Below are the code and all the weights of a small trained network. Each question names an input and a class and asks about switching units off, where a switched-off unit gives its printed mean instead of its output.

import numpy as np


def w(rows, s, z=0):
    codes = np.array(rows[::2]) - 128.0
    scale = np.full(codes.shape[1], s)
    scale[-1] = z or s
    return codes * scale


def f(y):
    return np.maximum(y, 0)


def log_softmax(a):
    a = a - a.max(-1, keepdims=True)
    return a - np.log(np.exp(a).sum(-1, keepdims=True))


def net(x, mask):
    res = np.array(x, float).reshape(1, 4) / 4 @ E
    y = f(res @ A[0][:, :-1].T + A[0][:, -1])
    res = res + np.where(mask, y, B[0][:, -1]) @ B[0][:, :-1]
    return log_softmax(res[-1] @ U[:, :-1].T + U[:, -1])


A, B = {}, {}
E = w([
[197,149,140,80,136,83,116,157,184],'x0',
[206,73,175,175,146,162,144,141,47],'x1',
[166,143,222,129,94,141,116,78,147],'x2',
[151,124,82,51,121,51,225,247,62],'x3',
],0.013)
A[0] = w([
[137,141,79,37,107,19,223,213,156,131],'n1',
[144,53,162,161,150,104,74,111,70,255],'n2',
[51,183,175,107,70,93,130,109,120,118],'n3',
[74,27,97,182,147,156,182,116,2,215],'n4',
[223,125,184,118,139,118,112,163,139,150],'n5',
[101,84,15,158,214,114,113,169,119,124],'n6',
],0.0082,0.0054)
B[0] = w([
[136,9,148,151,54,153,126,93,188,252],'n1',
[129,100,163,141,56,136,184,81,92,181],'n2',
[81,158,77,159,128,154,115,174,119,158],'n3',
[82,211,76,74,80,103,153,159,143,220],'n4',
[166,187,155,215,120,168,82,114,121,167],'n5',
[125,159,56,86,165,57,185,158,64,192],'n6',
],0.011,0.02)
U = w([
[154,78,105,142,212,132,119,51,48,64],'0',
[74,159,39,75,118,69,171,216,112,221],'1',
[110,94,101,44,151,85,150,174,126,15],'2',
[124,130,213,55,251,76,99,196,45,2],'3',
[194,103,181,166,110,156,176,195,38,177],'4',
[114,52,187,200,111,196,89,56,198,138],'5',
[111,175,164,92,98,120,122,88,179,146],'6',
[96,214,124,169,176,143,91,81,163,87],'7',
],0.013,0.0094)

Each question gives the input, the list of numbers given to net, and the class t.
The units are the neurons (one row each of A and B). Each row of codes is followed by its name. A weight is (code - 128) times the scale printed after its matrix; where a second scale follows, it is the last column's (A, B and U).
mask holds one flag per neuron, in row order. A switched-off neuron (its flag False) gives its mean, the last column of its row in B, instead of its output. The means were averaged over made-up inputs and are rounded, as every weight is.
A unit's drop is (log p(t) with every unit on - log p(t) with that unit switched off) / (log p(t) with every unit on - log p(t) with every unit switched off).
The circuit of an input: a set's keep is (log p(t) with only the set's units on - log p(t) with every unit switched off) / (log p(t) with every unit on - log p(t) with every unit switched off). Starting from all 6 units, units are removed one at a time, each time the one whose removal leaves the highest keep (on an exact tie, the one counted first), for as long as the keep stays at least 0.8.
circuit, biggest first: the units of the circuit, biggest drop first
most important unit: the unit with the biggest drop
k most important neurons: the k neurons with the biggest drops, biggest first
drop of u: that unit's drop, to one decimal
input [-2,-7,-1,-3], class 7: circuit, biggest first : (n1, n4)
input [7,3,-1,4], class 5: circuit, biggest first : (n1)
input [-4,6,2,-3], class 4: 3 most important neurons : (n1, n2, n4)
input [1,2,6,7], class 5: 2 most important neurons : (n1, n6)
input [7,3,-4,-2], class 4: 2 most important neurons : (n1, n4)
input [5,-7,-6,4], class 2: circuit, biggest first : (n1, n6, n4)
input [3,-8,-3,4], class 5: 2 most important neurons : (n1, n4)
input [-2,-8,8,-2], class 7: 2 most important neurons : (n1, n3)
input [7,-8,7,0], class 5: 2 most important neurons : (n4, n6)
input [4,4,-4,-3], class 4: circuit, biggest first : (n1, n4, n2)
input [-8,-7,7,-2], class 7: 2 most important neurons : (n1, n3)
input [2,-4,-8,-8], class 7: 3 most important neurons : (n4, n1, n3)
input [-7,-2,7,-1], class 6: 3 most important neurons : (n1, n5, n6)
input [8,4,7,3], class 5: most important unit : n6
input [8,-5,-3,-8], class 7: 2 most important neurons : (n1, n2)
input [-8,7,2,-1], class 1: 2 most important neurons : (n4, n1)
input [3,-3,-7,-6], class 1: 3 most important neurons : (n1, n5, n6)
input [0,2,-4,-4], class 1: drop of n1 : 1.7
input [7,-2,-7,1], class 2: drop of n6 : 0.5
input [-7,5,2,7], class 1: most important unit : n4
input [-1,-5,1,-3], class 7: drop of n1 : 2.3
